Each row has a name. After each piece below comes the name of the row it's from, unless a question asks for something else. Each question is about the rows just above it. Places in a row count from 0.

k_481: [  3 -15   0 -28   0 -35  -4  -7  -2]
k_754: [ 28 -44   6  21 -40 -35 -31 -27  -6]
k_205: [-12  -6 -11  -9   0   8  -9  -8   5]
k_555: [-11 -29 -29  -7 -33   2 -17  -3  -3]
k_375: [ -6  40 -41   0  10 -18  14  39 -51]
k_314: [  1   0 -20  10  15  20   1   5 -17]
k_708: [  3 -15   0 -28   0 -35 -31  22   3]
k_914: [ 28 -44   6  21 -40  -4  10 -27   1]
k_556: [ 46  -6 -10  14 -10  -6 -38 -51  -3]
tags:
[40] -> k_952
[10] -> k_549
[-51] -> k_22
[11] -> k_711
[39] -> k_806
Look up the entry of k_375 at place 7 in the table:  k_806
Which row holds [  1   0 -20  10  15  20   1   5 -17]?  k_314
find: [  3 -15   0 -28   0 -35 -31  22   3]  k_708
k_754 in full:  [ 28 -44   6  21 -40 -35 -31 -27  -6]
The row with [ -6 -10  14 -10  -6 -38 -51  -3] is  k_556

k_68: [  9  16 -25   2  15   8  -8  -5 -10 -19  -8 -12  18  25 -12  16 -29 -40]
k_840: [ 16  -3 -11 -15   1 -22  -6  -3 -12   9 -20 -21  -1  14   3  22 -23 -26]
k_937: [ -2  12 -19  -7  19  -5   8  -7 -24 -16  -4 -23 -20  -3   4  36 -20 -38]
k_903: [ 17   6 -31   6  15 -14   1   9   4 -28  -9 -30   9  17 -15  31 -20 -38]
k_853: [ 19  -1 -25 -14   4  -9  19   2  -9  -6 -12 -23   4  23   0  35   6 -42]
k_477: [ -7  19  -4   8  -7 -24   8  -7 -24 -16  -4 -23 -20  -2   4  36 -20 -38]
k_948: [ 14   5 -22 -12  13  -8  -1  -3 -14 -11 -12 -29  -2  12   2  29 -17 -35]
k_64: [ 11  16 -28   8  16   3  -7   0  -3 -25  -8 -14  20  25 -19  17 -31 -40]
k_432: [ 14   5 -22 -13  13  -8  -1  -3 -14 -11 -12 -29  -2  12   2  29 -17 -35]
k_903 in full:  [ 17   6 -31   6  15 -14   1   9   4 -28  -9 -30   9  17 -15  31 -20 -38]
Which row holds [ -7  19  -5   8  -7 -24]?  k_937

k_93: [ -2 -12  21  -3  15  27   7   1  10   5   6  17  21  20 -13 -13  11 -18
   7 -27  27  -2 -27 -19  -1  -2  16   7 -19  18  -7 -12  25  12 -19  -5
 -35  -5  38  24   5   8 -23 -36  12 -41  11]
k_488: [  0   7  -7   1   1  12   5   4   4   7 -11   2   2  -8   3 -12  10  -2
 -11   8  -9  11  -7   7   0   7  10  -8  -1   2   9   1  10   3 -10  -3
  -6   1 -13 -12  12  -7 -11  -3   7   9   3]
k_480: [ 27  -2 -27 -20  -1 -12   2 -15   2  -8  17   4  16  21 -10  22  -6  -3
  18 -11  14 -13   8 -15  14 -25   0  19 -20   3 -12 -26  -9 -14   5  -6
  16 -11  14  24  -4   2   6 -24  -7 -13   1]
Table of tags by key:
[0] -> k_476
[-13] -> k_917
[-11] -> k_135
[-12] -> k_645
[1] -> k_122
Look up the entry of k_488 at place 15 in the table:  k_645
find: [  3 -12  10  -2 -11   8  -9  11  -7   7   0]  k_488
find: [ -2 -12  21  -3  15  27   7   1  10   5   6  17  21  20 -13 -13  11 -18
   7 -27  27  -2 -27 -19  -1  -2  16   7 -19  18  -7 -12  25  12 -19  -5
 -35  -5  38  24   5   8 -23 -36  12 -41  11]  k_93
find: [ 27  -2 -27 -19  -1]  k_93

k_485: [36 26 31 32 31 31 28 33 29 26]
k_144: [29 34 24 28 20 24 24 24 25 32]
k_351: [26 36 25 44 20 26 23 37 36 30]
k_144 in full:  [29 34 24 28 20 24 24 24 25 32]
tags:
[31] -> k_759
[26] -> k_969
[29] -> k_82
[36] -> k_131
Look up the entry of k_485 at place 1 in the table:  k_969
[26 36] is in which row?  k_351
The row with [33 29 26] is  k_485
k_351 in full:  [26 36 25 44 20 26 23 37 36 30]

k_157: [30 25 27 21 35 20 29 31 21 32 30]
k_519: [30 29 30 32 29 32 30 29 24 29 28]
k_911: [28 35 31 29 21 20 31 35 32 28 25]
key -> tag
[29] -> k_251
[34] -> k_593
[28] -> k_311
[35] -> k_345
[36] -> k_453
The tag of k_911, keyed by place 1:  k_345
k_157 in full:  [30 25 27 21 35 20 29 31 21 32 30]
The row with [28 35 31 29 21 20 31 35 32 28 25] is  k_911
k_519 in full:  [30 29 30 32 29 32 30 29 24 29 28]
Which row holds [29 21 20 31 35]?  k_911
k_911 in full:  [28 35 31 29 21 20 31 35 32 28 25]

k_527: [  4  18  22 -13  51]
k_892: [ -5  -8 -11   0 -22]
k_746: [ -5  -8 -11   0  -4]
find: [ -5  -8 -11   0  -4]  k_746
The row with [ -5  -8 -11   0 -22] is  k_892
k_527 in full:  [  4  18  22 -13  51]
k_746 in full:  [ -5  -8 -11   0  -4]

k_567: [-31   9  18   6   8   9   4   2  -1  -1 -22  11  -3   0]
k_515: [-40  -9  -1   4  -4  -1   1 -17 -20   7 -12  -1 -13   5]
k_175: [  5   1 -11  -4 -12  -1 -20   1 -13  -1   4   7   5 -17]
tags:
[9] -> k_8
[-1] -> k_78
[-20] -> k_516
Join k_567 by its entry at place 8:  k_78
Where do [  5   1 -11  -4 -12  -1 -20   1 -13  -1   4   7   5 -17] appear?  k_175
k_567 in full:  [-31   9  18   6   8   9   4   2  -1  -1 -22  11  -3   0]
find: [-20   1 -13  -1   4   7   5 -17]  k_175
[  4  -4  -1   1 -17 -20   7 -12  -1 -13   5] is in which row?  k_515

k_32: [ 18  15 -20  -1   9  -1  -7   8]
k_828: [  7   8 -11   4   6  -5  -9  -1]
k_944: [  0   1 -16   6 -11  -9 -42  -5]
k_53: [  7  -4 -19  -8 -14  -7 -11  20]
k_612: [-24   4 -15 -16 -21 -10 -10 -12]
k_290: [ 1 -1 -1  2  1 -3 -3  1]
key -> tag
[-8] -> k_953
[-16] -> k_357
[-19] -> k_327
The tag of k_53, keyed by place 2:  k_327
[  7  -4 -19  -8 -14  -7 -11  20] is in which row?  k_53
k_53 in full:  [  7  -4 -19  -8 -14  -7 -11  20]
k_944 in full:  [  0   1 -16   6 -11  -9 -42  -5]
k_290 in full:  [ 1 -1 -1  2  1 -3 -3  1]

k_986: [-11  49  12  -7 -14  -4]
k_506: [ 49 -14  -7 -11  12  -8]
k_312: [-11  49  -7  12 -14  -8]
k_986 in full:  [-11  49  12  -7 -14  -4]
find: [12 -7]  k_986
Which row holds [-11  49  -7  12 -14]?  k_312
tags:
[11] -> k_742
[-6] -> k_283
[12] -> k_894
[-7] -> k_25
The tag of k_986, keyed by place 2:  k_894
Where do [-11  49  12  -7 -14  -4] appear?  k_986
k_312 in full:  [-11  49  -7  12 -14  -8]

k_643: [-19  10   1 -17]
k_920: [ 24   4 -12  17]
k_425: [-7 -8  3  1]
k_619: [ 36  54  26 -12]
k_704: [-44 -19  -4 -50]
k_487: [  8  26  54 -12]
k_704 in full:  [-44 -19  -4 -50]
find: [  1 -17]  k_643
k_643 in full:  [-19  10   1 -17]
[ 54  26 -12] is in which row?  k_619
Table of tags by key:
[-8] -> k_115
[4] -> k_229
[-19] -> k_578
[-9] -> k_613
[26] -> k_17
[54] -> k_305
[-18] -> k_985
[-4] -> k_601
[10] -> k_651
The tag of k_704, keyed by place 1:  k_578

k_618: [ 34  37 -39  18]
k_102: [  6 -19  15 -14]
k_958: [20 -8 -8 -2]
k_898: [ 34 -17  -4 -16]
k_69: [ 44 -12  44   3]
k_338: [ -8 -16 -17  -4]
k_958 in full:  [20 -8 -8 -2]
Table of tags by key:
[-8] -> k_71
[-4] -> k_785
[-7] -> k_247
[-16] -> k_454
[-17] -> k_70
Join k_898 by its entry at place 1:  k_70
find: [-16 -17  -4]  k_338
k_338 in full:  [ -8 -16 -17  -4]

k_274: [-21  18  -5  -7 -19 -11 -22   1 -21  19   5 -16 -13  -6 -17 -19   8  21
 -33 -14 -20 -36 -31  -7  10  23  -6 -17 -21 -13 -24  -3 -16 -14  -2   8
  10  -4 -11 -25  -1 -12  -8  -4  -6]
k_803: [  4 -14 -21 -21 -17 -12 -14 -14   3   6  -9  -4   0  24  -8   2   4 -13
 -13  10  20   8 -16 -19 -28 -16  -6  -5 -13   0   9  11  -7  17 -12  12
   9   1  -1   6  13  18  16  -4  -4]
k_289: [ 31 -48 -30  11  23 -14  17   7  -2 -27  -1  19  10   0  14   6 -35 -35
  31 -13  -1  15  32 -25   1 -49 -24   3  22 -23  31 -10  22  -3   1  16
  28   2 -15 -25   6  -9   1   7  -4]
k_702: [ 14 -50 -22  -8  17   0   2  -3  -2 -30 -20  13  11  -5  -1  14 -39 -46
  18   4   4  22  29 -23 -29 -51 -17 -17   9 -11  15  -4  -2   8  -5  13
  18  -5  -6 -36   2 -13  -3  -3  -8]
k_149: [-21  18  -5  -7 -19 -11 -22   1 -21  19   5 -16 -13  -6 -17 -19   8  21
 -33 -14 -20 -36 -31  -7  10  23  -6 -17 -21 -13 -24  -3 -16 -14  -2 -25
 -26 -22  -1  18   6  -4   2   8 -13]
k_274 in full:  [-21  18  -5  -7 -19 -11 -22   1 -21  19   5 -16 -13  -6 -17 -19   8  21
 -33 -14 -20 -36 -31  -7  10  23  -6 -17 -21 -13 -24  -3 -16 -14  -2   8
  10  -4 -11 -25  -1 -12  -8  -4  -6]
k_803 in full:  [  4 -14 -21 -21 -17 -12 -14 -14   3   6  -9  -4   0  24  -8   2   4 -13
 -13  10  20   8 -16 -19 -28 -16  -6  -5 -13   0   9  11  -7  17 -12  12
   9   1  -1   6  13  18  16  -4  -4]

k_659: [-31  -5  42  -6  40  46]
k_628: [  6   4  31 -24 -33 -14]
k_691: [ 28  46 -19  -9  44 -41]
k_860: [ 42 -34 -25 -31   5 -20]
k_170: [ 31 -21  10  -3   2   7]
[ 31 -24] is in which row?  k_628
find: [-3  2  7]  k_170
find: [-24 -33 -14]  k_628
Table of tags by key:
[5] -> k_252
[6] -> k_83
[-5] -> k_795
[-4] -> k_319
[46] -> k_560
[4] -> k_925
[-21] -> k_732
The tag of k_628, keyed by place 1:  k_925

k_977: [-12   1  20   0 -18  34 -16]
k_623: [-17 -14 -14   1   5  -1 -26]
k_397: [ -6 -14  18  11  22   3  19]
k_712: [ -3 -19   8   9  29   1  17]
k_18: [ 15 -46  -9 -14  48  21  -8]
k_263: [  2  47 -22  38 -40  12 -14]
k_625: [  2  20   1  14 -42  35 -12]
k_509: [-6  1  7 16  5 -3  2]
find: [ 47 -22]  k_263
k_509 in full:  [-6  1  7 16  5 -3  2]
Table of tags by key:
[36] -> k_970
[38] -> k_752
[0] -> k_299
[14] -> k_245
[35] -> k_668
[13] -> k_534
Join k_625 by its entry at place 3:  k_245

